Below are the code and all the weights of a small trained network. Each question names an input and a class and asks about switching units off, where a switched-off unit gives its printed mean instead of its output.

import numpy as np


def w(rows, s, z=0):
    codes = np.array(rows[::2]) - 128.0
    scale = np.full(codes.shape[1], s)
    scale[-1] = z or s
    return codes * scale


def f(y):
    return y / 2 * (1 + np.tanh(0.7978845608 * (y + 0.044715 * y**3)))


def log_softmax(a):
    a = a - a.max(-1, keepdims=True)
    return a - np.log(np.exp(a).sum(-1, keepdims=True))


def net(x, mask):
    res = np.array(x, float).reshape(1, 2) / 4 @ E
    y = f(res @ A[0][:, :-1].T + A[0][:, -1])
    res = res + np.where(mask, y, B[0][:, -1]) @ B[0][:, :-1]
    return log_softmax(res[-1] @ U[:, :-1].T + U[:, -1])


A, B = {}, {}
E = w([
[62,168,187,213,147,166,193,117,105,218,47,94],'x0',
[69,13,221,158,78,106,12,115,182,163,128,148],'x1',
],0.011)
A[0] = w([
[92,64,227,153,136,51,113,37,212,119,109,154,15],'neuron 1',
[184,32,10,47,122,49,131,164,176,205,107,171,2],'neuron 2',
[42,145,76,166,126,204,110,82,118,112,59,153,2],'neuron 3',
[61,183,164,175,110,151,142,101,100,181,21,11,78],'neuron 4',
[182,233,92,22,193,168,207,131,43,103,80,27,114],'neuron 5',
[173,76,27,59,81,129,106,93,183,121,188,196,171],'neuron 6',
[49,173,185,216,170,199,146,80,77,185,117,43,97],'neuron 7',
[68,138,155,216,96,254,184,84,75,136,75,121,205],'neuron 8',
[223,148,68,126,186,236,147,148,80,62,147,106,117],'neuron 9',
[138,72,170,100,72,176,53,174,188,141,139,131,154],'neuron 10',
],0.0054,0.0021)
B[0] = w([
[87,47,197,158,201,93,171,165,112,155,162,92,208],'neuron 1',
[162,87,127,93,65,106,97,147,88,159,48,152,170],'neuron 2',
[109,2,55,99,120,186,63,128,118,165,159,161,144],'neuron 3',
[108,109,72,53,102,157,104,92,64,43,76,205,227],'neuron 4',
[24,25,212,214,122,27,136,136,136,150,183,78,254],'neuron 5',
[174,116,113,77,79,117,139,149,44,78,140,203,225],'neuron 6',
[95,107,126,87,63,128,112,179,45,60,124,200,231],'neuron 7',
[63,169,59,79,74,142,132,136,113,111,116,223,225],'neuron 8',
[89,119,144,58,83,72,76,112,132,219,173,126,209],'neuron 9',
[61,138,139,168,109,89,210,141,73,157,134,152,204],'neuron 10',
],0.0061,0.0093)
U = w([
[159,130,53,85,50,138,121,137,18,91,120,189,160],'0',
[59,96,141,179,108,67,151,123,93,191,177,81,183],'1',
[139,188,124,129,90,163,157,128,92,110,139,160,203],'2',
[254,183,99,172,154,205,151,100,80,188,89,71,2],'3',
[171,149,63,176,135,145,158,99,137,153,82,88,2],'4',
],0.0066,0.0021)

Each question gives the input, the list of numbers given to net, and the class t.
The units are the neurons (one row each of A and B). Each row of codes is followed by its name. A weight is (code - 128) times the scale printed after its matrix; where a second scale follows, it is the last column's (A, B and U).
mask holds one flag per neuron, in row order. A switched-off neuron (its flag False) gives its mean, the last column of its row in B, instead of its output. The means were averaged over made-up inputs and are rounded, as every weight is.
A unit's drop is (log p(t) with every unit on - log p(t) with that unit switched off) / (log p(t) with every unit on - log p(t) with every unit switched off).
The circuit of an input: a set's keep is (log p(t) with only the set's units on - log p(t) with every unit switched off) / (log p(t) with every unit on - log p(t) with every unit switched off). Starting from all 10 units, units are removed one at a time, each time the one whose removal leaves the highest keep (on an exact tie, the one counted first), for as long as the keep stays at least 0.8.
units of the circuit, in order: the units of the circuit, biggest drop first
most important unit: the unit with the biggest drop
k most important neurons: the k neurons with the biggest drops, biggest first
drop of u: that unit's drop, to one decimal
input [3,3], class 2: units of the circuit, in order => neuron 5; neuron 9
input [7,-4], class 0: most important unit => neuron 4
input [-3,2], class 2: 3 most important neurons => neuron 5; neuron 4; neuron 7
input [-2,-4], class 1: units of the circuit, in order => neuron 5; neuron 4
input [7,-6], class 0: 3 most important neurons => neuron 4; neuron 7; neuron 8
input [8,-5], class 0: 3 most important neurons => neuron 4; neuron 7; neuron 8
input [1,2], class 2: 3 most important neurons => neuron 5; neuron 9; neuron 1
input [3,2], class 2: 2 most important neurons => neuron 5; neuron 6
input [1,0], class 2: 2 most important neurons => neuron 5; neuron 1
input [-3,0], class 2: 3 most important neurons => neuron 4; neuron 7; neuron 8
input [2,-4], class 1: 2 most important neurons => neuron 5; neuron 6
input [-1,-8], class 1: drop of neuron 5 => 0.2
input [8,-6], class 0: drop of neuron 7 => 0.3
input [0,-5], class 1: drop of neuron 8 => 0.0
input [-5,-8], class 1: drop of neuron 5 => 0.7
